Below are the code and all the weights of a small trained network. Each question names an input and a class and asks about switching units off, where a switched-off unit gives its printed mean instead of its output.

import numpy as np


def w(rows, s, z=0):
    codes = np.array(rows[::2]) - 128.0
    scale = np.full(codes.shape[1], s)
    scale[-1] = z or s
    return codes * scale


def norm(h):
    return h / np.sqrt((h * h).mean(-1, keepdims=True) + 1e-5)


def f(y):
    return np.maximum(y, 0)


def log_softmax(a):
    a = a - a.max(-1, keepdims=True)
    return a - np.log(np.exp(a).sum(-1, keepdims=True))


def net(x, mask):
    res = np.array(x, float).reshape(1, 5) / 4 @ E
    u = 0
    for l in range(2):
        y = f(norm(res) @ A[l][:, :-1].T + A[l][:, -1])
        res = res + np.where(mask[u : u + 4], y, B[l][:, -1]) @ B[l][:, :-1]
        u += 4
    return log_softmax(norm(res)[-1] @ U[:, :-1].T + U[:, -1])


A, B = {}, {}
E = w([
[108,101,139,127,75,168,101,125,135,235,212],'x0',
[110,66,166,109,108,116,206,50,156,112,171],'x1',
[151,102,211,153,149,147,147,109,13,91,118],'x2',
[173,104,130,209,7,68,169,191,120,127,127],'x3',
[194,105,83,73,89,114,101,73,69,178,102],'x4',
],0.011)
A[0] = w([
[116,138,4,105,114,75,153,119,234,115,124,12],'L0N0',
[113,102,159,72,91,73,242,9,183,103,164,27],'L0N1',
[218,86,52,33,87,83,149,75,91,144,72,20],'L0N2',
[190,171,85,112,165,54,178,99,163,2,16,1],'L0N3',
],0.009,0.01)
B[0] = w([
[64,151,247,34,37,121,158,140,98,140,40,190],'L0N0',
[139,51,79,194,135,154,4,187,154,84,73,221],'L0N1',
[116,168,58,145,127,174,235,175,77,94,185,218],'L0N2',
[174,132,176,206,108,176,86,86,182,229,219,254],'L0N3',
],0.014,0.0057)
A[1] = w([
[146,174,101,141,134,128,103,178,113,134,79,21],'L1N0',
[84,148,183,176,152,114,189,188,210,55,153,7],'L1N1',
[171,110,132,178,66,6,166,166,134,118,136,2],'L1N2',
[173,103,201,160,140,120,146,104,59,95,102,23],'L1N3',
],0.014,0.0051)
B[1] = w([
[168,10,177,195,127,156,131,126,115,67,79,170],'L1N0',
[173,151,51,107,87,138,151,127,60,137,148,233],'L1N1',
[125,153,139,68,220,122,96,35,188,85,142,253],'L1N2',
[75,165,141,71,61,128,112,176,187,175,82,220],'L1N3',
],0.014,0.0077)
U = w([
[73,172,182,64,51,133,126,166,148,160,78,171],'0',
[161,136,158,194,112,146,99,104,162,233,237,211],'1',
[140,89,89,190,143,140,51,154,129,86,94,172],'2',
[143,175,29,115,116,154,191,142,77,107,178,144],'3',
[106,157,119,63,250,105,110,41,163,92,133,170],'4',
[110,98,142,171,129,149,185,158,131,144,127,93],'5',
[66,102,142,165,170,31,189,132,103,133,149,2],'6',
[88,111,159,168,192,27,223,147,108,138,143,17],'7',
],0.015,0.0065)

Each question gives the input, the list of numbers given to net, and the class t.
The units are the neurons (one row each of A and B). Each row of codes is followed by its name. A weight is (code - 128) times the scale printed after its matrix; where a second scale follows, it is the last column's (A, B and U).
mask holds one flag per neuron, layer by layer. A switched-off neuron (its flag False) gives its mean, the last column of its row in B, instead of its output. The means were averaged over made-up inputs and are rounded, as every weight is.
A unit's drop is (log p(t) with every unit on - log p(t) with that unit switched off) / (log p(t) with every unit on - log p(t) with every unit switched off).
The circuit of an input: a set's keep is (log p(t) with only the set's units on - log p(t) with every unit switched off) / (log p(t) with every unit on - log p(t) with every unit switched off). Starting from all 8 units, units are removed one at a time, each time the one whose removal leaves the highest keep (on an exact tie, the one counted first), for as long as the keep stays at least 0.8.
units of the circuit, in order: the units of the circuit, biggest drop first
k most important neurons: the k neurons with the biggest drops, biggest first
top k neurons in layer l: the k neurons of layer l with the biggest drops, biggest first
input [-1,-5,0,-4,-4], class 2: 3 most important neurons => L1N0, L0N2, L1N2
input [6,-1,6,3,-7], class 3: units of the circuit, in order => L1N1, L0N3
input [-1,8,-3,1,-2], class 2: top neuron in layer 0 => L0N1
input [-7,-4,-6,-7,2], class 1: 2 most important neurons => L0N3, L1N2
input [6,2,1,8,-3], class 4: units of the circuit, in order => L1N2, L0N3
input [-8,2,7,-5,-4], class 1: 2 most important neurons => L0N3, L0N0
input [1,-3,2,-8,-8], class 3: units of the circuit, in order => L1N1, L1N2
input [3,-7,5,-3,0], class 2: 2 most important neurons => L0N3, L1N0
input [-1,-4,6,-1,5], class 0: 2 most important neurons => L1N3, L0N1
input [-2,-8,5,-8,6], class 2: 2 most important neurons => L1N2, L1N0
input [5,-3,-8,5,2], class 0: 2 most important neurons => L0N0, L0N3
input [4,-2,6,-7,-8], class 3: units of the circuit, in order => L1N2, L0N3, L1N1
input [6,-2,-1,0,8], class 3: 2 most important neurons => L0N2, L0N3
input [3,-4,2,6,5], class 4: 4 most important neurons => L1N2, L0N3, L0N1, L1N1
input [0,0,3,-2,5], class 3: most important neuron => L0N2
input [-6,-4,-5,3,4], class 1: 2 most important neurons => L0N3, L1N3
input [6,-8,7,-3,-8], class 2: top 2 neurons in layer 1 => L1N0, L1N3
input [6,-4,-4,7,2], class 4: 2 most important neurons => L1N2, L0N3
input [2,-3,7,-5,6], class 0: 3 most important neurons => L1N3, L1N2, L0N3
input [-2,-6,6,3,4], class 0: units of the circuit, in order => L1N3
input [2,-8,-1,0,6], class 2: top 2 neurons in layer 1 => L1N0, L1N1
input [4,-7,-6,3,1], class 2: top 2 neurons in layer 1 => L1N0, L1N3
input [-8,8,-5,7,-6], class 1: top 2 neurons in layer 1 => L1N1, L1N0
input [4,-2,-5,0,6], class 3: top 2 neurons in layer 0 => L0N2, L0N3
input [-7,4,6,4,-2], class 1: top 2 neurons in layer 0 => L0N3, L0N0
input [5,3,-6,-2,-2], class 0: top 2 neurons in layer 0 => L0N0, L0N3
